(132): [-3.00 -3.32 -4.52  4.17 -3.00  5.78 -0.39 -3.66]
(124): [-0.66 -1.46 -0.10 -4.89 -0.66  6.10  8.48  1.70]
(189): [-0.66 -1.47 -0.10 -4.89 -0.66  6.10  8.48 -4.46]
rest: [-0.66 -1.46] => [-0.10 -4.89 -0.66  6.10  8.48  1.70]
rest: [-3.00 -3.32] => [-4.52  4.17 -3.00  5.78 -0.39 -3.66]
rest: [-3.32 -4.52  4.17 -3.00  5.78] => [-0.39 -3.66]
has: [-0.11 -4.89 -0.66  6.10] => no
has: [-4.52  4.17 -3.00] => yes
has: [-3.00  5.78] => yes
has: [-0.66  6.10] => yes

(33): [-2.49 -5.53 -6.78 -0.01]
(4): [-2.49 -5.54 -0.26  4.68]
(132): [ 7.63 -2.31 -3.88  3.12]
(68): [ 3.19 -2.31 -3.89 -0.84]
(12): [ 7.63 -2.31 -0.26  4.67]
rest: [-2.31 -0.26] => [4.67]
has: [ 4.67 -0.26 -2.31  7.63] => no
rest: [-2.49 -5.53] => [-6.78 -0.01]
rest: [-2.31 -3.88] => [3.12]
has: [-5.52 -6.78] => no
rest: [ 7.63 -2.31 -0.26] => [4.67]

(12): [-1.39  0.96  0.70  0.11  1.66 -1.39  0.99  0.12 -0.04  2.42]
(57): [-0.31  3.91 -5.51 -0.31  1.59  0.05  4.97  0.84 -7.22  0.79]
(4): [-1.19  3.36 -2.88 -2.26  5.12 -1.21  2.25  0.60 -6.79  1.26]
(124): [-0.50  0.76 -1.25  1.96  1.66 -1.39  0.98  0.12 -0.04 -0.30]
(132): [-0.48  0.75 -0.94 -0.83  2.37 -0.03  1.22  1.30 -2.29  0.77]
(180): [-0.53  0.87 -0.88  2.13  2.21 -1.64  0.47  0.05  0.29 -0.25]
(169): [-0.57  0.57 -1.85 -0.72  1.93 -0.64  2.18  1.13 -3.78  0.62]
(22): [-0.28  2.66 -0.72 -1.23  3.49 -0.45  1.77  1.22 -3.14  1.68]
(189): [-1.39  0.96  0.71  0.11 -0.08 -0.40  1.50  1.65 -0.67  1.38]
(68): [ 0.02  0.12  0.06 -0.41  0.32 -0.48  2.01  1.37 -0.97  1.32]
(33): [-0.17 -0.33 -1.17 -0.76  1.18 -0.09  1.58  1.82 -1.66  0.62]
(78): [ 0.31 -0.08 -2.63  1.20  0.84 -3.58  1.15  1.46  0.80 -1.18]
has: [-0.53  0.86 -0.88  2.13] => no
has: [-0.04  0.12] => no
rest: [-1.39  0.96  0.71  0.11 -0.08] => [-0.40  1.50  1.65 -0.67  1.38]
has: [-3.14  1.22  1.77] => no
has: [0.04 0.29] => no
rest: [ 1.66 -1.39  0.98  0.12 -0.04] => [-0.30]
has: [-0.45  1.77  1.23 -3.14  1.68] => no

(132): [ 2.40 -5.02  7.55 -5.28  3.37 -2.32 -7.03  2.52 -3.91 -4.69 -3.31  4.03
 -4.19  5.77 -2.94  1.34  0.20]
(124): [ 2.40 -5.02  7.55 -1.73  0.71 -2.32 -7.03  2.52 -3.91 -4.69 -3.31  4.03
 -4.19  2.17 -0.11  6.40  1.33]
(68): [-1.10  2.81 -4.57  3.05 -1.95  1.27  3.96 -1.38  2.16  2.53  1.79 -2.30
  2.61 -3.29  1.70 -0.58 -0.10]
(12): [-3.30  1.70  2.70 -2.17  0.31 -0.04  0.31 -1.54  1.01 -0.23  0.01  0.86
 -1.07 -0.71 -0.10 -2.66 -0.60]
(189): [-2.05  3.21 -3.77  2.51 -1.70  1.34  4.10 -1.74  2.38  2.60  1.77 -2.16
  2.19 -3.26  1.71 -1.20 -0.35]
(180): [-0.75 -0.26  2.33 -1.73  0.70 -0.46 -1.15 -0.04 -0.36 -0.84 -0.54  1.03
 -1.21  0.79 -0.55 -0.72 -0.17]
has: [ 1.70 -3.29] => no
has: [ 2.81 -4.57  3.05] => yes
rest: [-1.73  0.70] => [-0.46 -1.15 -0.04 -0.36 -0.84 -0.54  1.03 -1.21  0.79 -0.55 -0.72 -0.17]

(180): [ 7.79  7.88  8.50 -7.87 -7.80 -7.27]
(189): [-7.99 -6.76 -6.21  6.62  6.96  2.41]
(169): [ 8.27  8.35  7.70 -7.24 -7.96 -8.05]
(22): [-7.79  7.46 -8.06  7.58  7.20 -7.57]
(124): [-7.69 -7.83  6.07 -0.69  7.88  8.40]
(4): [-4.88 -2.30  3.19  0.98 -1.49  3.22]
(78): [-3.60  3.74  6.07 -0.68 -5.24  2.33]
(33): [-5.40 -8.33 -8.17  7.43  7.83  7.91]
(12): [ 6.34  8.23  8.07 -7.64 -7.80 -7.16]
(57): [-3.68  0.79  1.66  1.26 -1.22 -1.24]
(68): [-7.99 -6.75 -6.21  6.62  6.96 -0.35]
(132): [ 7.16  0.79  1.65  1.26 -1.22 -1.24]
has: [-7.64  8.07] => no
has: [7.43 7.83 7.91] => yes
rest: [-7.83  6.07] => [-0.69  7.88  8.40]
rest: [ 7.46 -8.06  7.58] => [ 7.20 -7.57]
rest: [-7.99 -6.76 -6.21  6.62  6.96] => [2.41]
rest: [-8.33 -8.17  7.43  7.83] => [7.91]
rest: [ 6.07 -0.68] => [-5.24  2.33]

(33): [ 0.10 -3.07  3.72 -0.49  0.33  4.97 -6.36  4.67  1.30 -1.59  0.53  1.18
  0.57  0.60 -2.88  0.51 -0.86  0.51 -0.83  2.90  0.53 -0.47  0.19 -2.13
  0.58]
(132): [ 0.10 -3.07  3.72 -0.49  0.33  4.97 -6.36  4.67  1.30 -1.59  0.53  1.18
  0.57  0.60 -2.88  0.51 -0.86  0.51 -0.83  2.69 -0.75 -0.02  1.00 -1.79
 -0.48]
(124): [-1.57 -4.40  4.50 -1.14  1.09  2.42 -2.15  4.01  1.83 -0.41  1.82  0.23
  0.86  1.29 -4.67 -0.93 -0.34  3.10 -3.71  4.34 -0.94 -2.18  0.83 -3.30
  0.91]
(22): [ 3.51  0.83  2.50  2.35 -1.10 -7.87 -0.91 -1.61  0.50 -1.23 -0.59 -0.91
  0.30  1.14 -3.87 -1.24  2.76  0.29 -1.65  3.60 -0.99  1.98 -0.87 -1.36
  4.98]
(78): [ 0.28 -3.27  4.62 -3.33  1.04 -6.62 -1.12  3.02  2.00  0.46  2.50 -1.64
  0.88  0.48 -6.21 -3.94  1.01  2.68 -5.12  5.39 -1.25 -0.87 -1.32 -6.06
  4.90]
(169): [ 0.06 -3.20  4.42 -3.77  0.52 -2.83 -1.02  3.94  1.27  1.42  2.59 -0.88
  1.93 -0.77 -5.97 -1.26  0.45  1.94 -5.36  5.15 -0.87 -1.71  0.10 -4.13
  2.85]
(189): [ 0.36 -1.93  0.09  4.44  0.99  3.07 -2.58  1.63  1.59 -6.22 -2.66  0.02
 -2.74  4.79 -0.99 -1.12 -0.42 -0.24  2.89  3.18 -1.25  0.64 -3.29 -1.50
  1.13]
(180): [ 0.10 -3.07  3.72 -0.49  0.33  4.97 -6.36  4.67  1.30 -1.59  0.53  1.18
  0.57  0.60 -2.88 -0.03 -0.86  0.51 -0.83  2.69 -0.75 -0.02  1.00 -1.79
 -0.48]
has: [ 0.60 -2.88] => yes
has: [-0.83  0.51] => no
has: [-0.41  1.83  4.01 -2.15  2.42] => no
has: [-4.13  2.85] => yes
has: [ 1.01  2.68 -5.12  5.40] => no

(78): [-2.36  1.78 -4.42  4.88  1.64 -6.65  2.97 -4.24 -0.53 -4.71  2.29 -5.85
  1.74 -6.26 -3.18 -5.32  3.66 -4.96  0.35 -2.01  0.81  4.15  3.44 -2.01
 -1.92 -7.10  7.66  4.66 -0.38 -0.37  3.14  4.04]
(169): [-1.28 -0.49  3.02  6.30  2.54 -8.98  2.84 -0.82  0.50 -0.17 -2.32 -0.97
  2.02  2.98  2.13  6.32  3.98 -9.69  5.08 -1.39 -2.97 -0.23  1.35 -0.10
  0.74 -3.25  2.53 -3.06 -0.88 -0.80  2.52  5.45]
(132): [-0.05 -0.41 -0.59 -3.15 -0.95  8.05  0.34  1.00 -0.60 -0.85  0.76  0.94
 -1.28 -3.36 -2.48 -2.65 -0.55  7.30 -4.94  1.07  1.48  3.38 -2.10 -1.95
 -1.92 -7.10  7.65  1.88  0.06  0.63 -2.71 -1.66]
(57): [-2.36  1.78 -4.42  4.88  1.64 -6.65  0.33  1.00 -0.53 -4.71  2.29 -5.85
  1.74 -6.26 -3.18 -5.32  3.66 -4.96  0.35 -2.01  0.81  4.15  3.44 -2.01
 -1.92 -7.10  7.66  4.66  4.97  3.05  1.01 -9.29]
(189): [-2.01  1.71  2.81  3.38  1.28 -6.82  2.92 -3.01  2.14 -0.94 -0.99 -4.49
  0.00 -0.62  2.12  2.71  4.81 -7.31  3.26 -1.44 -2.82  1.65  0.00 -0.61
 -0.78 -5.89  4.00  0.43 -1.03 -0.25  1.52  3.73]
rest: [0.34 1.00] => [-0.60 -0.85  0.76  0.94 -1.28 -3.36 -2.48 -2.65 -0.55  7.30 -4.94  1.07
  1.48  3.38 -2.10 -1.95 -1.92 -7.10  7.65  1.88  0.06  0.63 -2.71 -1.66]
rest: [ 4.81 -7.31  3.26 -1.44] => [-2.82  1.65  0.00 -0.61 -0.78 -5.89  4.00  0.43 -1.03 -0.25  1.52  3.73]
has: [-6.65  0.33  1.00] => yes
rest: [ 0.94 -1.28 -3.36 -2.48 -2.65] => [-0.55  7.30 -4.94  1.07  1.48  3.38 -2.10 -1.95 -1.92 -7.10  7.65  1.88
  0.06  0.63 -2.71 -1.66]

